Each row has a name. Each piece below is followed by the name of the row it came from, unless a question asks for something else. Each question is about the rows just above it.

[ -5  96 -41 -19 -62  84 -56 -53 -86 100  69   0  -8 -46 -17 -75 -41  22
  80 -86 -53 -27 -91   6  -6  86 -70]  gop
[ 96 -65 112  59  43  77  52 102 101  72 -91  -7  90  12  97  88  84  -9
  42  97  92  88  44 102  85 -10  80]  zof
[-12  54 112  59  43  77  52 102 101  72 -91  -7  90  12  97  88  84  -9
  42 -60  30  88  44 102  85 -10  80]  nom
[ 74  70  48  57 -35 -11  55  58  41  37  66  93  14  85 -80  60  45  85
  69  38  34  54  38  95 -65  59  62]  bep
[  33   79   54   34 -102   74   42   53   22   83  -83   45   50   30
  -88   46   49    4   94  -19   68   71  -13   82  -91   72  -17]  Fer
[ 59 102 -71 -50 -16  39 -80 -68 -67  88  88  96 -86  22 -18 -81 -76 103
 105 -90 -91 -61 -30  59   5 103 -68]  Nov
Shift each entry of [ 52 102 101  72] by -1 times 1: | [ 51 101 100  71]
find: [ 95 -65] | bep
Move every entry of [ 72 -91] by -1 step of 1. | [ 71 -92]

[-81 102  99 -52 -21]  lepu
[ 71 -82 109  53  64]  fuba
[ 99 -82 102 -52 -21]  repa
[ 71 -93 109  53  64]  lat
Move every entry of [-81] by +1 step of 1. | [-80]
[-81 102] with +1 step of 1 on every entry: | [-80 103]
find: [ 99 -82 102 -52] | repa
[-82 102] is in which row? | repa
The row with [-82 109] is | fuba
[ 99 -82] with +1 step of 1 on every entry: | [100 -81]

[-85  78  58 100] -> bobo
[70  8 48 44] -> rotir
[78 59  0  1] -> bevud
[ 70 -20  48  44] -> pekob
[  81   91 -124   -9] -> salug
[ 0  0 -1  0] -> Ripa
[ 78  58 -85 -45] -> kizud
find: [-85  78  58] | bobo
Where do [59  0] appear? | bevud
[ 0  0 -1] with -1 step of 1 on every entry: | [-1 -1 -2]
find: [-85  78  58 100] | bobo

[-50  29  -8  47 103  -9  34] : Zunu
[  75  -19  -18  -53 -104   63   -1] : zoge
[-53  32   0  52 105 -14  21] : vap
[-50  29  -8  47 103  55  -1] : sala
[-47  26 -15  42  99  -6  40] : vop
[-50  29  -8  47 103  19  -3] : sed
[-15  27 -50  16  57   5  36] : lod
[ 55  34 -81 -15 -31  45   2] : pubam
[ 58  33 -80 -17 -34  47   3] : Vero
[ 25 -67  61 -55 -97   3  -7] : sadu
find: [ 75 -19 -18] | zoge
find: [-80 -17 -34  47   3] | Vero

[ 30  55 114  35   2 -32] : fus
[ 24 -14 -33 -40   5  14] : tise
[ -8 -31   2 114  35  10] : giv
[-31   2 114  35] is in which row? | giv
find: [114  35   2] | fus
find: [-14 -33 -40] | tise
[-31   2 114  35] with +1 step of 1 on every entry: | [-30   3 115  36]
Move every entry of [114] by +1 step of 1. | [115]
Move every entry of [35] by -1 step of 1. | [34]
Move every entry of [ 55 114  35   2] by -1 step of 1. | [ 54 113  34   1]

[-73 -13 -76 -60  83  86 -69 -84  37 -61  25 -14  74]  tof
[ 44  15 -22  18  74  46 -96  86  71  43  46 -51  73]  seriz
[ 48  26 -25 -21 -34 -34 108  33 -22 -34  79  -4  -7]  Rif
[ 43  84 -42  98  75  52  52  82  32  12 121 -93  71]  Vinam
[-73  74  86 -19 -78 -73 -13 -76 -60  83  86 -67 -84]  Moto
[ 48  82 -25 -21 -34 -34 108  33 -22 -34  79  -4  -7]  Velu
[ 76 -70 -88 -65  69  15  82  52  32 -85 -98  66  20]  Buk
Move every entry of [108] by -1 step of 1. | [107]
Where do [82 52 32] appear? | Buk
Shift each entry of [108] by +1 times 1: | [109]
[83 86] with +1 step of 1 on every entry: | [84 87]
Where do [-73 -13 -76 -60  83  86 -67 -84] appear? | Moto

